B:
1: [ 132   58  146  163   -1  -69 -126 -161  -28 -180  -97   87   67    1
  -97   41  210 -140  -50  323  358  113 -216   29   26 -241  241 -275
    0  100  109  -10   11 -239  -32  361  249  -17   41]
2: [ 173  129  -38  -57  -56 -141   74  -66 -147  -78   62  236   38  162
    3  -35  158   54  -91  254  259  325  -42  105  -11  -75   90  -82
   45   49    5  -69  -50  208  -56  116   63  177  161]
3: [  79  143  247   53   34 -183  105 -374   56   -5  145  -88   90  215
  154   45   35 -323 -303  181  264 -121  -58 -310  192 -251  310 -148
 -115  137   27  -62 -221 -240  -96  155  398   64 -145]
4: [ -99   34 -285 -282 -357   77  -92  121   23  -49  106  410   28  -78
   28 -349   69   59 -394    6  -92  -45  255   35  133   14  -67   64
   58   -7   46  -54 -200   92  136   99 -152   19  176]
5: [ -11 -142  124  274  144   84   27 -282   60   37  283 -179  -86  164
  159  101 -322 -171  198 -418   -7   37  118 -107   50 -166   14  192
  -96 -228 -122 -258 -157  -57   63  -77  295   36 -155]
6: [ 144  119  -64  -53   -8   36   65   31  172   -6   85  104  103  104
   -3  -90   23  120   83   57   15  -12   -1  -32  -51   17  -77 -165
  187  105  -18  123    6   16 -112   35 -112   57  -66]
7: [ 134  239 -516  -39 -208  149  -11  452  -84   97  126  513  -66   -4
  -27 -163  185  263  219  123   81   93  112   76  -84   62   97  156
  148  123   63  103   -2  209  117   81 -375 -146  310]
8: [   7   -5  177   55  -46  -18  -92 -247  148 -124    5  -26   95    2
   10  -52   40 -209 -216   97  130 -135  -56 -129  124 -207  119 -223
  -10   52   64  -29 -116 -315  -25  243  258   -8 -126]
9: [  67  129 -390 -185  -98   58  107  320 -131  121  250  226  -53   37
  121  -40   41   83  -97   70   85   60  105  -27    0  -81  116   86
   76  -24  -79  -43  -21  183  111  -19  -35  -68  264]
10: [ 102  148  -87  -47 -149  -38   55   -3  -38  -47   18  162   61  136
   54  -17  189   15 -161  240  192  160  -26   41   53  -76  163  -81
   42   97    7  -50  -62   95  -19  106  -25   56  174]
11: [  96  147 -113 -138 -283  -75 -158   19  -42 -190  -97  518   85  -64
 -152 -311  310   86 -245  360  195  128   13  123   41  -27   49 -173
   84  170  190   78 -105   10    2  348 -112   65  155]
12: [  76   86  -43  -99  -81  -28  127  -74   55   -3  124   62   75  194
  107  -41   17   38 -129   47   43  112   61   -4   42  -19   -2  -49
   79   26  -74  -63  -93  157  -58  -35  -18  139   47]
13: [ -79  315  138 -116 -131   -4  371 -322  509  299  301 -415  213  431
  497   54  -87 -360 -519  -45 -125 -684  141 -714  372  -82  325  -80
  -63  328 -113   57 -354 -320 -178 -231   62  -65 -313]
14: [  39  -22   61  237   24   52  -13 -182    4  -16  129  -35  -34  135
   85   89  -80 -116  115 -115  129   99    8  -28   45 -156  136   76
  -65  -78  -30 -178  -97  -55   43   58  180   -1   -3]
15: [  90   30  250   53   27  -29  124 -330  244  -68   26 -212  159  279
   99   69  -29  -61  -58    8   33   54  -63  -53   54  -43  -27 -215
   82   57  -88  -43  -66  -26 -190  -32   77  183 -169]
16: [-111   -4 -411 -121 -528  337 -376  331  210 -180 -168  613   67 -298
 -219 -497  216  282  -66    3 -221  -86  212  258   11  155 -216  -17
  210   68  192  120  -59  -39  185  271 -571 -154  198]
17: [   4  -64 -181   97 -217  175 -137   84    5 -133  -56  216   -3    4
  -47  -72   83  158  106  -54   -1  284   54  284  -36   22  -67   56
   91  -93   -8 -142   10  162  105   79 -212   14  223]
18: [ 159  270   72   -1  -72 -131  174 -201   87   22   87   78  117  311
  136   -8  145  -67 -150  243  190    9  -25 -177  107  -46  217 -109
   14  237   23   32 -163   21 -152   44   15  107  -27]
19: [  77  230 -493   57  -66   95   69  330 -203  264  419  428 -206   58
  158  -98  -37   18  191  -99  126  -48  243 -201   27  -91  278  423
  -61   18   15  -47 -187  122  218   -5  -54 -211  229]
20: [ -43   11 -255   31 -286  202 -246  229   44 -117  -92  274   20 -191
  -91 -139  216   31  -95  150   73  -29   -9  120   43 -109  127  -84
   76   35  104  -11    9 -166  173  288 -127 -213  238]
21: [  47 -170  470  371  302  -73   97 -641   93  -29  263 -386  -27  319
  183  214 -379 -307  170 -388   90   97    7 -166   77 -232   30   64
 -158 -208 -133 -303 -198 -122  -85  -73  539  201 -354]
22: [  92  -75 -152   31  -47  101  -83   88  -44 -122   39  240  -27   -2
  -97  -92  -11  208  218  -74   21  329   44  284 -121   14 -183    3
  153 -139  -37  -87   47  219   50   61 -105  100  132]
23: [  72   24   86  194  -16  -45  108 -255  -72  -27  119  -58  -15  299
  157  158  -15  -91   18  -33  181  306   -5   41   65 -112  168  104
  -77  -69  -82 -261 -121  162   -7  -42  146  138   95]
24: [  34   61  142  168   20  -74  -50 -268  -14  -30  146   46   -9   61
   75   -4    2 -302 -150   74  257 -107  -20 -230  154 -290  308  -33
 -137   51   86  -98 -204 -297   39  244  389  -57  -79]
25: [ -90  -61  -60   -8 -255  222 -132   81  234 -145 -187 -152  154  -70
   17   57  185  -34 -257  145   -6  -79 -126  103   80 -121   84 -293
  124   23  -31  -44   98 -221   55  156  -79 -140  146]
26: [-108  -10 -291 -143 -278  193   44  184   63   39  102   13   27   57
  183  -10   20   49 -255  -81 -108   29  140   63   96  -19   34   76
   66  -94 -131 -167  -55  143  133 -104 -161  -48  266]
27: [  44  207 -571 -201 -320  242  -46  496  110  100  124  543    1  -71
  -27 -338  124  332  101    3 -156 -105  244   43  -53  174 -104  119
  237  133   49  191  -34  175  108   25 -550 -142  213]
28: [  33 -159  100  189   50   47  -57 -195  -35 -130   57  -69  -23   77
   15   86  -96  -56  101 -133  103  280  -33  155  -16 -154  -16   -8
  -12 -202  -74 -244  -15   29   47   64  213   97   36]
29: [ -84 -149  373  325   -5    8   17 -551  103 -107   49 -404   40  268
  218  250 -124 -357 -176 -172  124  110  -51  -64  207 -249  220   14
 -201 -143  -99 -390 -184 -166   11    4  405   91  -89]
30: [  99   78  -20  176  139   23  244 -106   -1  170  312 -214  -51  332
  266  241 -174  -95  172 -176  105   90   36 -158   28 -118  179  159
  -35  -72 -183 -177  -84  113  -18 -195  166   26    1]
31: [ 163  244  -33   88   13 -133  238 -149 -111  130  268   99  -29  356
  217   82   24  -87   -1   89  250  154   55 -169   85  -94  289  156
  -81   96  -43 -119 -189  176  -53  -56  115   96   76]
32: [ -28 -108  118  211   22  -16 -185 -275  -80  -91  173  129  -90  -56
    8  -81 -119 -274  -58 -138  182  -18   73 -113  120 -294  162   85
 -173 -136   88 -205 -224 -260  145  269  432  -38  -80]
33: [ 137   70 -168  211  -19  156  -41  162   24  -19    7  100  -13   48
  -40   80  100  117  336   59  141  160  -86  119 -101  -51   96  -31
  123   24   -2    1  103   20   34   98 -127 -106  144]
34: [ -42   23 -175 -132 -165   84  -35   28  105   19  195  224    7  -10
   70 -239  -74    2 -170 -126  -98 -141  215  -94   91  -28  -57   63
   41  -11    5  -22 -186  -16   85   43  -43   -7   -2]
35: [  73   28  112  -77   92  -99  245 -255   61   56  270 -150   52  309
  216   62 -175  -81 -138 -106   33   90   75 -128   66  -75  -21  -15
   10  -61 -163 -144 -146  148 -111 -155  209  225  -99]
36: [  31  218 -619 -401 -359  152   26  564   -5   91  125  508   24  -86
   24 -297  205  308 -197  180  -80  -37  203   71  -17  111  -36   32
  236  116   -1  136   -5  254  121   23 -449  -99  361]
37: [ -99 -193  -31  -54 -117  155  -67  -76  135 -103   85  -28   34   -4
   55  -87 -151   17 -120 -256 -154   64  135  121   39  -45 -203  -12
   74 -214 -102 -185  -63   41   79  -25   22   88    4]
38: [ 119  148  -88 -127 -116  -61  -50  -14   53  -71   70  388   70   12
  -74 -274  114   68 -105  168   89   -5   71  -30   20  -19  -33 -125
  109  142  107  116 -126   -4  -49  205  -54   75  -15]
39: [-146 -206   92 -102 -175  -15  -46 -307  -29 -154  131   21    6   74
  126 -116 -138 -139 -431 -205  -49  179  196   97  172 -120 -101   76
  -94 -253  -85 -361 -238  104  100    4  230  224   51]
40: [ -93  -10 -187    5 -248  202  -91   87  142  -10   50   83   26  -23
   87  -90   31  -31 -140  -73  -67 -107  113  -14  105  -59   73   35
   31  -20   -7  -87  -92  -95  136   64 -106 -129  117]
41: [ 170  295  159  269  156 -126  374 -289   33  233  278 -346   28  515
  374  387   -8 -296   32  106  327  -26 -111 -399  153 -213  531   50
 -139  179 -127 -124 -157  -62 -141 -140  291  -10  -47]
42: [-108  -82  192  -39 -122  -35  228 -454  123    6  204 -284   74  394
  348   85 -200 -178 -393 -261  -97  130  180  -75  230  -54   -7  121
 -110 -156 -218 -379 -283  197  -47 -267  164  276  -43]
43: [-160  -86  109   78 -120   97    6 -309  208   21  202 -166   24  130
  237  -37 -205 -269 -272 -306 -109 -224  187 -231  239 -145   83  108
 -131  -99  -65 -224 -286 -195   83  -41  206  -10 -145]
44: [  65  -77 -304   -3  -68  224 -146  242   58  -57  120  382  -53 -108
 -140 -254 -108  314  365 -254 -153  155  182  234 -169  105 -337   94
  212 -140   -5   29   29  189   98   43 -280   17   57]
45: [ 218  195 -270  141  128   63  162  216  -86  188  290  149  -99  182
   92   94  -41  118  432  -33  156  120   23  -78 -122  -53  143  146
   87   27  -67   28   26  161   14  -63  -47  -76  104]
46: [ -74   32 -143  -14 -308  168 -108   36  168  -65  -29  154   76   -4
   41 -146  113   11 -184   13  -56  -76   96   26  108  -11   46  -21
   58   52   41  -41 -107  -73   84  104 -186  -71  110]
47: [ -43  -93  316  -30  -44 -122   10 -439   64 -167   32 -195  118  122
  118   41  -14 -295 -491   80  147   37  -54  -75  197 -253  107 -228
  -86  -65  -45 -218 -166 -166  -45  136  425  173  -80]
48: [  86   74 -191    7  -55  -15   33   23 -151   36  241  326  -89  111
   63 -118  -40   50   58  -63  102  194  167   23    9  -48   44  205
  -11  -59   -6 -123 -154  212   81   25   20   73  134]
49: [ -27  -13 -197   78 -128  218 -181  157  125  -31   56  180  -14 -148
  -41 -123   11    3   64  -65   -9 -152   59  -19   15 -108   46  -20
   70   -9   57   28  -23 -215  143  195  -50 -197   49]
50: [ -15   13  120   92 -141  -25 -147 -297   92 -120   71  230   32   22
  -13 -226    4 -164 -167  -29   76  -85  113 -105  152 -119   63    1
  -76   46  139  -67 -271 -199   24  241  146   40 -121]
51: [ -13  -98 -349 -212  -71  157  115  225  -37   67  299  126  -67   68
  131  -98 -222  226   25 -327 -202  215  261  158  -69   67 -279  201
  146 -274 -216 -171  -28  414  115 -238 -141  124  172]
52: [-158 -228 -213 -307 -271  210  -72  125  112 -132   33   44   69  -84
   47 -163  -80  156 -338 -192 -259  136  181  271   29   33 -329  -60
  166 -258 -161 -187    2  214  126  -74 -148  121  184]
53: [  51  -88 -247   39 -113  166 -111  198  -86 -109   19  231  -52  -49
  -77  -46   35  211  188  -56   31  341   37  318 -112  -11 -113   50
  132 -170  -50 -130   85  222  123   69 -138   19  258]
54: [ -31  -28 -214  -12 -141  204   25  150   91   26   92  -34   17   58
  115   42  -20   67  -13 -110  -69   51   64   77   13  -33   -4   31
  101  -90 -115 -123   19   83   89  -72 -124  -58  164]
55: [ 106  267 -117 -115 -114 -235  338  -99 -307  138  273   62  -26  404
  348  172  148 -168 -429  287  363  293   38 -131  195 -176  468  161
 -158   60 -119 -284 -223  326    5  -92  230  142  339]
56: [ -16 -223    6   36 -191   65 -272 -105  -86 -335 -145  273    7 -110
 -185 -160   80  107  -61   -7   68  433    8  435  -41  -57 -193  -81
   62 -211   43 -221   -5  123  106  244   15  162  185]
57: [ -56  220  -55 -150 -315  142  312  -81  458  139   38 -293  247  436
  358   74   80   33 -330    3 -227 -188   98 -180  196  159   59  -85
  133  217 -181   -9 -129  118 -166 -330 -396   63    5]
58: [ 143  140   14  -70 -116  -68  -56  -36   59 -154  -91  225  136   24
 -101 -124  249   32 -150  355  211   81 -112   49    7  -79   68 -300
  131  179   98  103   -6  -68  -92  270   -9   62   48]
59: [  41  134 -560  -97 -292  158 -163  516 -219    2   61  558  -95 -205
  -77 -186  264  163  -35  236  171  110   72  154  -25  -78  185   94
   86   34  101   10   24   89  254  255 -202 -225  457]
60: [  60  -27 -252  -36 -108  192 -172  233  104  -88   31  330   14 -155
 -151 -228   14  221  195  -64  -73   28   85  159 -112   32 -205  -69
  210  -37   43   99   52   13   74  155 -213  -51   56]
61: [ 170  274 -309   18 -150 -100  -50  142 -290   34  193  669 -119   19
  -40 -237  202   34   26  252  324  153  123  -41   30  -95  277  198
  -54  137  183    5 -202  121  114  265  -12  -49  247]
62: [ 155   47   22   39   98  -46  133 -121    3    5  189   41    7  209
   67   17  -85   52  143  -59   89  198   26   11  -45  -42  -51   -5
   74  -45  -81  -68  -53  164  -80  -42   85  168  -39]
63: [ -82  271    1  -99 -207   60  425 -109  332  258  146 -588  209  470
  543  352   90 -286 -568  143   11 -329  -38 -431  322 -115  467 -114
  -36  220 -245 -115 -136  -99 -108 -301    7  -94   79]
64: [  79  171   -9 -110 -137 -191   34 -133 -155  -60   83  228   40  105
   73  -72  205 -170 -425  353  330   94  -21  -91  162 -208  306  -90
  -77  116   75  -86 -186  -19    5  226  241   74  156]
65: [ 143   69  327  241   85 -133  110 -341   -4 -111  -79 -344  125  275
  117  367  187 -267 -149  348  426  213 -337  -38   93 -299  406 -310
  -67   81  -58 -169   34 -165 -132  163  397   66   49]
66: [ -94  -64 -228   16 -210  258 -141  182  127  -31   29   62   12 -115
   30  -62   17    3  -61  -91  -72 -103   72   38   52  -92   32   -6
   73  -70  -18  -71   -6 -128  169   93  -95 -182  140]
67: [  55  161   61   44   57   64  319 -160  311  203  252 -371  108  390
  333  186 -153 -106   -9 -142  -67 -211   38 -322  101  -35  121  -27
   52  100 -193  -22 -112  -26 -146 -265   11   16 -172]
68: [  90   79  152  233  -68   69   -6 -161  199 -109 -165 -203  150  167
   31  194  197  -84   25  223  194   60 -237   25   40 -125  221 -275
   70  142   -2  -19   67 -180 -100  145   14  -45   20]
69: [ -53  -54  -15   90   20  141  -27   -6  126   29  133 -229   17  -20
  127  129  -77 -215 -102  -73   62 -204  -42 -169   96 -259  192  -99
  -10  -74  -76  -96  -11 -301   90   88  262 -175  -17]
70: [  -4   39 -132  138 -175  108   -8   -5  -21  -12   63   95  -20  138
  110   36   64   -5   14  -25   80  167   59   72   65  -55  154  141
  -22  -33  -34 -187  -93  102   96    9  -73  -27  203]
71: [  46  161  -64   46   42   22  130  -26   94  170  280  -75    3  135
  206   68  -62 -205  -79    0  119 -268   36 -356  120 -196  283    9
  -39   89  -40    1 -139 -210   19   23  206 -141  -64]
72: [  90   74  297  190   41  -30  207 -321  183  -33  -54 -513  178  365
  221  390  106 -216 -144  200  225   93 -271  -90  109 -192  297 -296
    5   90 -152 -142   37 -120 -180  -32  213   61  -12]

[-182  -77    4   90  134   14  116  -24  -89   48  109  207   59  -38
  -22  -89  167 -146 -110  228    5   39   53 -111  141   -2    2   39
  145 -155  -32   -4   72  141  -57]
15
[  26  205  133   80  270  151  229  198 -123  353   12   93   17  258
   -6  215  -85  -72 -149  434 -147  -25   -9   89  187 -178   69  322
   19   69  -27  -34 -309 -277 -127]
56
[  90   32  114 -122  -92  146  109  -36   61   91  175 -128   -5   67
  127  139  -16  137  -52  -83  -83    6  -13 -172  -32   -8   38  -13
    4  306  177  -79   -8  -94   28]
43
[ -22   -9   27   98  -71  128 -124  -61  -69   15 -151 -123   38 -100
 -100   76  -97  200   57 -152 -232    1  153  -28  -31   56  135 -185
 -118 -111   65  135  225   49  213]
71
[-115 -177  -68   80   -6  -21  -10  -64  -63 -105  -40  175   35  -56
 -155 -118   71    5  -16  179    5   26  152   12   -6    8   86 -121
   88 -197  -52  160  128  154   13]
18
[ -43   56   92  -50  -17  134  211   -9 -120  219  -41  -18    8   19
  -28  152   98  160  -24  170 -134   10    5  -21  -14  -59  135   73
   27   82  119   86  119 -134   46]
50
[-117 -225 -103   19 -286   61  -66 -366 -183 -146  -35  -97   67 -284
  -33  -43  -94  232  -30  -75 -266   11  216 -182  113   29   77 -348
   -5 -130  257   29  363   56  269]
13
[  61  139   22  270  232   93  -88  129  -72  147 -154   67  -27  199
 -133   75 -361  -80 -108  226 -202   -4  130  119  280 -117   52  180
  -96 -128  -63   -2 -246 -268   67]
23
[-109  134  121  144   49  223  -13  -21 -226  283 -118 -109  117  -65
  -10  146 -113   99  -21   -8 -325    6  112  -59  187  -23  106  -25
 -106 -153  142  -38  159 -121  196]
49
[ 162 -120   47 -194  -13  -84   73   87  496 -217  366  135 -215  224
   88 -154  236 -118  -39 -188  439   86 -164 -235 -260  115  -83   95
  196  481  -42  -18  -67  151 -162]
51
[  31   91   66  224   19  190 -178   52 -177  184 -265  -77   91   87
 -158  119 -405  139   26   76 -292  -12  246  161  164 -106  165  -73
 -179 -197   65   46  -66 -275  198]
59
[ 105   52   20  127   99   95 -100   80   45   -7  -15  -35   -6  112
  -58   96 -232   21  -55    9 -163  -28  120   13   61  -20   52   -3
  -93   15  -60   45 -159  -13   30]
70
[ -63   32  125   69    4  217  -24   26 -173  169   41  -71  224   -8
   28  122 -102   81   -4   41 -223  -24  187  -29   66  -38  102 -159
  -65 -105   67  -46  -26   34   28]
20
[-100   56   37  260  205   95 -151   87  -60   49  -79   49   81  -45
  -95    1  -61  -86  -21  -34 -170    7  143  -27  114   66   47  -48
  -73 -285 -135   66   70  197   75]
33
[ 141  -92   32  -59  -70   63  -56    4  173 -140  246  -33   22  123
   78   11 -125   21  -50  -85   26  -10   96 -127  -68   10   -5 -137
   12  230   22  -63 -180   90  -68]
26
[  54 -143 -145  239 -120  109 -309 -214 -202 -221  -89 -150  163 -129
  -95   67 -573  157  -87   14 -482  -91  419    9  263  -58   69 -392
 -200 -272   55   11 -103   42  201]
63
[ -15  -70  -40  158   17   11 -177   -5   59 -118 -146   39  -49  -33
 -173  -68  -67   53   41 -104  -54   33  132    1  -37   78   88 -113
  -47 -150  -67  178  168  112  150]
7
[ -97  -52   70 -109  -71  106  205  -96  -80   87  164   -6   68  -77
   88   72  210   91  -55   67  -72   10    5 -189  -25    9   54  -60
  102  104  141  -11  161   89   -9]
16
[  84  -91   39  -63   -1   34  -44   53  244 -190  280   -7   11   44
   75   -9   94  -12  -13 -199   83   -5   33 -184 -201  116  -14 -145
   36  195  -86   26  -51  347 -106]
54
[ -52 -152   -7   88  103   41 -102   68   37 -212  255   97  216  -45
    6  -38   59 -109  -39   25  -35  -54  212  -83  -91   80   14 -275
   35 -162 -228   71 -133  564 -198]
72
[-106 -108   29  -36  -24   52  179    0 -130   83   -9  164   91   26
 -111    3  165   69   -5  341   17   11  104   66  -73  -79  146  -40
  125  -71    7  154   55   30  -81]
11
[-164  -40  -15  126   94   72  108  -17 -262  115 -157  121  113  -79
 -170   66   72   71  -29  354 -203  -18  158  103   63  -66  160  -30
   27 -293  -55  202  113   75   16]
58
[   8   69  161   10  186  103   71  200  124  136  231  111   49  193
   76   13  100 -163  -58   42  127   27  -24  -96  -19    4  -14  114
   79  127  -73  -89 -181   80 -164]
28
[-170 -104   41  126  126   94  -66   42  -94  -51  192  112  273 -105
   19  -41  112 -119  -34   55  -84  -26  203 -103   12   69   25 -244
   43 -278 -152   13   -9  487 -132]
68
[ -18  217  139  121  251  123  106  151    3  291  -14   42  -80  146
   10  107   11  -99  -95   77  -84   47  -84  -74  169  -23   12  298
   -6   54   12  -52  -22 -182   44]
21
[  35   13  108   -4   79   85  -16  127  164   -6  158   12   21   84
   30   28  101  -23    4 -124   58   19   12 -106 -143   81   28  -33
   19  118  -80   35  -29  202  -70]
14
[ -86  -98   63  -23  -70   97   58   -9  -87   57   26   64  131   -5
  -58    0   97   95   35  116   -7   17  135    1  -90  -19  123 -149
   61  -58   45   86   86   84  -15]
3
[ -25  131   51  168  256   56   71  126  -22  175  -83  118  -79  125
  -93   53  -26 -101  -96  198  -87   29  -12   15  161  -42   40  250
    9  -63  -70   55  -45 -116   19]
22
[ 105  -21   54   77 -112   71 -260   31  202  -71 -127  -74 -101   82
 -124  -73 -178  128  112 -358   53   76   94  -28 -117   97   88 -125
 -100   65   68   75  156  -89  235]
19
[ -36 -343 -174  -23 -117  -98  -56 -240  112 -432  298  107   26 -156
   34 -190   60  -54 -119  -29   29   -4  151 -259   -1   96  -71 -299
  142   -6  -23   14   62  436  -55]
57
[ -61  -47   85   18   16  180   14   -5 -136   20  235  -60  285  -73
  110  132   -8   39  -52   49 -228  -73  196 -115    4    3   53 -254
  -19  -72  -17  -45 -100  319 -112]
25
